Here is a tiny trained network, its code and every weight. The questions are about switching its units off for an input and a class, where a switched-off unit gives its printed mean instead of its output.

import numpy as np


def w(rows, s, z=0):
    codes = np.array(rows[::2]) - 128.0
    scale = np.full(codes.shape[1], s)
    scale[-1] = z or s
    return codes * scale


def norm(h):
    return h / np.sqrt((h * h).mean(-1, keepdims=True) + 1e-5)


def f(y):
    return y / 2 * (1 + np.tanh(0.7978845608 * (y + 0.044715 * y**3)))


def log_softmax(a):
    a = a - a.max(-1, keepdims=True)
    return a - np.log(np.exp(a).sum(-1, keepdims=True))


def net(x, mask):
    res = np.array(x, float).reshape(1, 3) / 4 @ E
    u = 0
    for l in range(3):
        y = f(norm(res) @ A[l][:, :-1].T + A[l][:, -1])
        res = res + np.where(mask[u : u + 4], y, B[l][:, -1]) @ B[l][:, :-1]
        u += 4
    return log_softmax(norm(res)[-1] @ U[:, :-1].T + U[:, -1])


A, B = {}, {}
E = w([
[149,100,201],'x0',
[160,107,7],'x1',
[208,152,140],'x2',
],0.011)
A[0] = w([
[127,176,254,191],'0.n1',
[75,9,164,68],'0.n2',
[72,160,23,13],'0.n3',
[103,102,104,3],'0.n4',
],0.0085,0.0048)
B[0] = w([
[199,92,251,253],'0.n1',
[81,104,48,145],'0.n2',
[46,68,159,162],'0.n3',
[131,189,170,105],'0.n4',
],0.016,0.0056)
A[1] = w([
[20,236,255,203],'1.n1',
[172,80,55,3],'1.n2',
[223,62,62,74],'1.n3',
[141,178,181,177],'1.n4',
],0.0078,0.0049)
B[1] = w([
[248,107,130,254],'1.n1',
[170,176,108,124],'1.n2',
[139,225,198,168],'1.n3',
[153,77,161,187],'1.n4',
],0.013,0.004)
A[2] = w([
[94,194,171,38],'2.n1',
[115,161,155,87],'2.n2',
[132,252,93,75],'2.n3',
[2,41,110,3],'2.n4',
],0.011,0.0032)
B[2] = w([
[192,101,120,96],'2.n1',
[154,20,250,110],'2.n2',
[130,132,54,174],'2.n3',
[107,46,106,253],'2.n4',
],0.012,0.004)
U = w([
[149,146,71,147],'0',
[76,169,150,3],'1',
[32,7,60,125],'2',
[180,68,210,244],'3',
[78,136,77,102],'4',
],0.018,0.0078)

Each question gives the input, the list of numbers given to net, and the class t.
The units are the neurons (one row each of A and B). Each row of codes is followed by its name. A weight is (code - 128) times the scale printed after its matrix; where a second scale follows, it is the last column's (A, B and U).
mask holds one flag per neuron, layer by layer. A switched-off neuron (its flag False) gives its mean, the last column of its row in B, instead of its output. The means were averaged over made-up inputs and are rounded, as every weight is.
A unit's drop is (log p(t) with every unit on - log p(t) with that unit switched off) / (log p(t) with every unit on - log p(t) with every unit switched off).
The circuit of an input: a set's keep is (log p(t) with only the set's units on - log p(t) with every unit switched off) / (log p(t) with every unit on - log p(t) with every unit switched off). Starting from all 12 units, units are removed one at a time, each time the one whose removal leaves the highest keep (on an exact tie, the one counted first), for as long as the keep stays at least 0.8.
units of the circuit, in order: the units of the circuit, biggest drop first
k most important neurons: the k neurons with the biggest drops, biggest first
top k neurons in layer l: the k neurons of layer l with the biggest drops, biggest first
drop of u: that unit's drop, to one decimal
input [4,5,-3], class 2: units of the circuit, in order -> 0.n1
input [-5,-2,-3], class 2: 2 most important neurons -> 0.n1; 0.n3
input [0,4,0], class 4: units of the circuit, in order -> 0.n1; 1.n3; 1.n1; 2.n4
input [-6,0,-1], class 2: 2 most important neurons -> 0.n1; 0.n3
input [5,5,-2], class 0: units of the circuit, in order -> 0.n1; 1.n3; 2.n4
input [0,1,2], class 0: 2 most important neurons -> 0.n1; 2.n3
input [0,8,1], class 4: units of the circuit, in order -> 0.n1; 1.n1; 1.n3
input [3,-1,-5], class 2: 2 most important neurons -> 0.n2; 1.n3
input [-2,6,0], class 4: top 3 neurons in layer 1 -> 1.n3; 1.n2; 1.n4
input [-7,4,4], class 4: 2 most important neurons -> 0.n1; 1.n1
input [-5,2,5], class 0: drop of 0.n1 -> 1.3
input [3,7,4], class 0: drop of 0.n1 -> 1.0
input [-2,1,3], class 0: drop of 0.n1 -> 1.3
input [5,0,-6], class 2: units of the circuit, in order -> 0.n2
